Here is a tiny trained network, its code and every weight. The questions are about switching its units off for an input and a class, where a switched-off unit gives its printed mean instead of its output.

import numpy as np


def w(rows, s, z=0):
    codes = np.array(rows[::2]) - 128.0
    scale = np.full(codes.shape[1], s)
    scale[-1] = z or s
    return codes * scale


def norm(h):
    return h / np.sqrt((h * h).mean(-1, keepdims=True) + 1e-5)


def f(y):
    return np.maximum(y, 0)


def log_softmax(a):
    a = a - a.max(-1, keepdims=True)
    return a - np.log(np.exp(a).sum(-1, keepdims=True))


def net(x, mask):
    res = np.array(x, float).reshape(1, 3) / 4 @ E
    u = 0
    for l in range(2):
        y = f(norm(res) @ A[l][:, :-1].T + A[l][:, -1])
        res = res + np.where(mask[u : u + 10], y, B[l][:, -1]) @ B[l][:, :-1]
        u += 10
    return log_softmax(norm(res)[-1] @ U[:, :-1].T + U[:, -1])


A, B = {}, {}
E = w([
[182,169,136,144,24,71,1,40],'x0',
[230,90,178,100,77,145,160,180],'x1',
[122,132,57,93,10,122,215,90],'x2',
],0.0067)
A[0] = w([
[90,83,152,139,181,104,114,189,44],'0.n0',
[104,160,73,93,105,172,170,165,72],'0.n1',
[145,139,116,147,79,142,165,46,87],'0.n2',
[142,130,83,122,104,104,61,139,45],'0.n3',
[174,46,235,134,126,210,109,119,98],'0.n4',
[39,186,104,136,148,116,103,49,175],'0.n5',
[162,77,95,99,163,71,73,164,27],'0.n6',
[254,110,108,93,109,122,112,166,128],'0.n7',
[161,167,185,160,162,54,70,154,105],'0.n8',
[126,94,160,176,182,83,132,153,5],'0.n9',
],0.008,0.0015)
B[0] = w([
[117,70,95,130,57,83,109,115,200],'0.n0',
[129,119,118,189,79,99,89,146,200],'0.n1',
[94,98,98,137,57,77,254,154,210],'0.n2',
[161,110,117,42,114,100,17,219,189],'0.n3',
[164,204,139,66,133,145,179,81,218],'0.n4',
[214,92,135,118,157,215,162,72,253],'0.n5',
[193,181,103,116,92,26,198,132,160],'0.n6',
[170,107,125,136,171,161,158,32,224],'0.n7',
[109,57,56,159,146,47,210,132,229],'0.n8',
[139,191,72,209,101,133,179,120,179],'0.n9',
],0.0064,0.0058)
A[1] = w([
[73,177,73,112,203,163,89,30,99],'1.n0',
[60,166,147,120,153,214,170,169,156],'1.n1',
[143,150,203,166,193,60,112,164,247],'1.n2',
[114,159,139,133,153,144,153,169,75],'1.n3',
[151,113,125,66,138,108,61,70,172],'1.n4',
[197,100,92,145,84,95,187,88,103],'1.n5',
[98,139,82,122,105,2,143,166,164],'1.n6',
[122,169,169,170,194,88,123,123,69],'1.n7',
[156,199,135,86,94,71,9,100,193],'1.n8',
[162,109,33,161,184,231,86,201,33],'1.n9',
],0.0087,0.0015)
B[1] = w([
[222,180,152,58,103,179,231,60,156],'1.n0',
[139,124,236,83,125,40,36,96,156],'1.n1',
[94,176,22,165,1,29,200,132,150],'1.n2',
[112,48,187,44,29,139,108,140,141],'1.n3',
[103,97,155,89,128,207,167,175,167],'1.n4',
[107,175,119,157,226,141,90,131,245],'1.n5',
[103,138,85,164,153,130,42,255,171],'1.n6',
[101,192,84,166,76,30,166,108,141],'1.n7',
[28,41,227,101,119,135,160,149,166],'1.n8',
[168,86,124,120,80,182,46,161,155],'1.n9',
],0.0074,0.013)
U = w([
[184,119,135,51,147,159,227,9,167],'0',
[86,127,46,150,90,77,183,149,195],'1',
[49,3,216,44,100,151,62,171,108],'2',
[141,146,88,128,201,200,83,130,128],'3',
[87,189,216,161,110,155,81,79,1],'4',
],0.012,0.0056)

Each question gives the input, the list of numbers given to net, and the class t.
The units are the neurons (one row each of A and B). Each row of codes is followed by its name. A weight is (code - 128) times the scale printed after its matrix; where a second scale follows, it is the last column's (A, B and U).
mask holds one flag per neuron, layer by layer. A switched-off neuron (its flag False) gives its mean, the last column of its row in B, instead of its output. The means were averaged over made-up inputs and are rounded, as every weight is.
A unit's drop is (log p(t) with every unit on - log p(t) with that unit switched off) / (log p(t) with every unit on - log p(t) with every unit switched off).
The circuit of an input: a set's keep is (log p(t) with only the set's units on - log p(t) with every unit switched off) / (log p(t) with every unit on - log p(t) with every unit switched off). Starting from the 12 units with the biggest drops (on a tie, the unit counted first), units are removed one at a time, each time the one whose removal leaves the highest keep (on an exact tie, the one counted first), for as long as the keep stays at least 0.8.
units of the circuit, in order: the units of the circuit, biggest drop first
most important unit: the unit with the biggest drop
k most important neurons: the k neurons with the biggest drops, biggest first
top k neurons in layer l: the k neurons of layer l with the biggest drops, biggest first
input [-3,-6,-5], class 0: units of the circuit, in order	1.n0
input [-2,-3,1], class 3: 4 most important neurons	0.n1, 0.n4, 1.n9, 0.n7
input [8,3,-7], class 2: top 2 neurons in layer 0	0.n3, 0.n2
input [-1,-7,-6], class 0: 2 most important neurons	0.n5, 1.n0
input [4,-8,-8], class 0: 4 most important neurons	0.n5, 1.n0, 0.n2, 0.n1
input [3,-6,0], class 0: 2 most important neurons	0.n5, 1.n0
input [3,-6,-7], class 1: top 3 neurons in layer 0	0.n8, 0.n7, 0.n4
input [6,4,0], class 2: 2 most important neurons	1.n8, 0.n5
input [4,4,-5], class 1: top 2 neurons in layer 0	0.n8, 0.n5
input [3,-2,-5], class 1: 2 most important neurons	0.n8, 1.n2
input [5,2,1], class 2: 2 most important neurons	0.n3, 1.n8
input [-1,5,-8], class 1: 2 most important neurons	0.n5, 1.n2
input [6,-5,1], class 2: 4 most important neurons	0.n3, 1.n8, 0.n7, 0.n4
input [1,2,2], class 3: 2 most important neurons	1.n5, 0.n5
input [6,0,-8], class 1: top neuron in layer 1	1.n2
input [-1,-3,-4], class 1: 3 most important neurons	0.n8, 0.n7, 0.n4
input [5,3,-2], class 2: 2 most important neurons	1.n8, 0.n3
input [-7,4,-4], class 2: units of the circuit, in order	1.n1, 1.n3
input [4,0,-3], class 2: top 3 neurons in layer 0	0.n3, 0.n2, 0.n9
input [2,2,3], class 3: most important unit	1.n5
input [2,6,-4], class 0: top 2 neurons in layer 0	0.n7, 0.n4
input [-7,2,5], class 2: top 2 neurons in layer 0	0.n8, 0.n2
input [4,-5,-5], class 0: top 3 neurons in layer 0	0.n5, 0.n2, 0.n1
